Below is a small trained network, with its code and all its weights. Each question gives an input and a class and asks what happens when units are switched off, that is, made to give their printed mean instead of their output.

import numpy as np


def w(rows, s, z=0):
    codes = np.array(rows[::2]) - 128.0
    scale = np.full(codes.shape[1], s)
    scale[-1] = z or s
    return codes * scale


def norm(h):
    return h / np.sqrt((h * h).mean(-1, keepdims=True) + 1e-5)


def f(y):
    return y / 2 * (1 + np.tanh(0.7978845608 * (y + 0.044715 * y**3)))


def log_softmax(a):
    a = a - a.max(-1, keepdims=True)
    return a - np.log(np.exp(a).sum(-1, keepdims=True))


def net(x, mask):
    res = np.array(x, float).reshape(1, 3) / 4 @ E
    u = 0
    for l in range(2):
        y = f(norm(res) @ A[l][:, :-1].T + A[l][:, -1])
        res = res + np.where(mask[u : u + 6], y, B[l][:, -1]) @ B[l][:, :-1]
        u += 6
    return log_softmax(norm(res)[-1] @ U[:, :-1].T + U[:, -1])


A, B = {}, {}
E = w([
[104,83,60,86,176,198,67,142,93,94],'x0',
[173,136,254,130,194,171,210,188,117,64],'x1',
[26,124,44,200,73,44,174,123,7,102],'x2',
],0.0063)
A[0] = w([
[84,122,121,102,163,134,92,114,123,49,35],'L0N0',
[2,112,14,152,100,121,102,88,137,151,221],'L0N1',
[73,153,147,145,193,131,181,151,60,106,2],'L0N2',
[240,143,97,131,193,149,63,112,130,125,122],'L0N3',
[135,214,146,145,120,99,149,109,103,170,27],'L0N4',
[160,78,169,126,93,140,109,70,110,82,35],'L0N5',
],0.0081,0.0027)
B[0] = w([
[179,120,131,140,61,106,138,81,141,134,140],'L0N0',
[90,79,47,129,105,74,56,126,44,146,249],'L0N1',
[137,94,122,180,181,146,158,155,122,110,164],'L0N2',
[124,83,130,81,139,73,250,133,131,153,176],'L0N3',
[91,113,133,116,106,157,100,86,105,151,139],'L0N4',
[167,140,94,128,158,139,145,151,92,129,121],'L0N5',
],0.011)
A[1] = w([
[41,79,57,92,108,98,63,132,46,131,180],'L1N0',
[97,72,84,119,103,58,119,79,30,90,176],'L1N1',
[81,56,95,185,109,159,166,194,124,211,165],'L1N2',
[180,142,143,1,161,234,156,146,132,108,86],'L1N3',
[159,195,163,200,36,127,164,89,122,144,133],'L1N4',
[80,161,149,201,156,191,177,178,88,56,1],'L1N5',
],0.0064,0.0025)
B[1] = w([
[130,238,67,104,11,88,78,158,145,76,246],'L1N0',
[162,134,107,83,2,73,111,122,104,103,231],'L1N1',
[166,110,137,133,106,63,116,64,129,115,172],'L1N2',
[169,183,102,23,35,89,141,66,129,197,176],'L1N3',
[104,127,104,110,108,232,28,158,13,84,132],'L1N4',
[145,64,82,162,171,51,123,154,162,143,151],'L1N5',
],0.0088,0.011)
U = w([
[93,120,120,138,139,162,33,116,189,200,61],'0',
[172,42,143,230,204,93,158,168,119,89,183],'1',
[118,161,113,141,151,137,108,129,215,94,4],'2',
[207,89,177,18,133,99,213,96,229,211,187],'3',
[98,154,98,151,174,167,109,134,218,130,2],'4',
[98,131,189,122,103,241,58,120,87,136,112],'5',
[131,119,47,129,28,10,59,136,95,108,199],'6',
[181,206,160,146,150,211,126,152,154,180,54],'7',
],0.011,0.0045)

Each question gives the input, the list of numbers given to net, and the class t.
The units are the neurons (one row each of A and B). Each row of codes is followed by its name. A weight is (code - 128) times the scale printed after its matrix; where a second scale follows, it is the last column's (A, B and U).
mask holds one flag per neuron, layer by layer. A switched-off neuron (its flag False) gives its mean, the last column of its row in B, instead of its output. The means were averaged over made-up inputs and are rounded, as every weight is.
A unit's drop is (log p(t) with every unit on - log p(t) with that unit switched off) / (log p(t) with every unit on - log p(t) with every unit switched off).
The circuit of an input: a set's keep is (log p(t) with only the set's units on - log p(t) with every unit switched off) / (log p(t) with every unit on - log p(t) with every unit switched off). Starting from all 12 units, units are removed one at a time, each time the one whose removal leaves the highest keep (on an exact tie, the one counted first), for as long as the keep stays at least 0.8.
circuit, biggest first: the units of the circuit, biggest drop first
unit that matters most: the unit with the biggest drop
k most important neurons: the k neurons with the biggest drops, biggest first
k most important neurons of layer l: the k neurons of layer l with the biggest drops, biggest first
drop when u is switched off: that unit's drop, to one decimal
input [4,7,2], class 1: unit that matters most	L0N1
input [-3,4,5], class 1: circuit, biggest first	[L0N1 L0N2 L1N0]
input [-6,5,-1], class 5: circuit, biggest first	[L0N1 L1N4 L0N3 L1N0]
input [-2,6,8], class 1: 4 most important neurons	[L0N1 L0N2 L1N0 L1N3]
input [-5,-4,-3], class 0: 3 most important neurons	[L0N1 L1N1 L1N0]
input [-5,8,-1], class 1: 2 most important neurons of layer 0	[L0N3 L0N2]
input [-4,4,2], class 1: 2 most important neurons	[L0N1 L1N0]
input [4,4,1], class 1: 2 most important neurons of layer 0	[L0N1 L0N2]
input [-5,3,0], class 5: 2 most important neurons	[L0N1 L1N4]
input [-4,6,3], class 1: drop when L0N1 is switched off	0.7
input [7,0,-5], class 3: drop when L0N1 is switched off	0.4
input [-3,7,1], class 1: drop when L0N1 is switched off	0.3
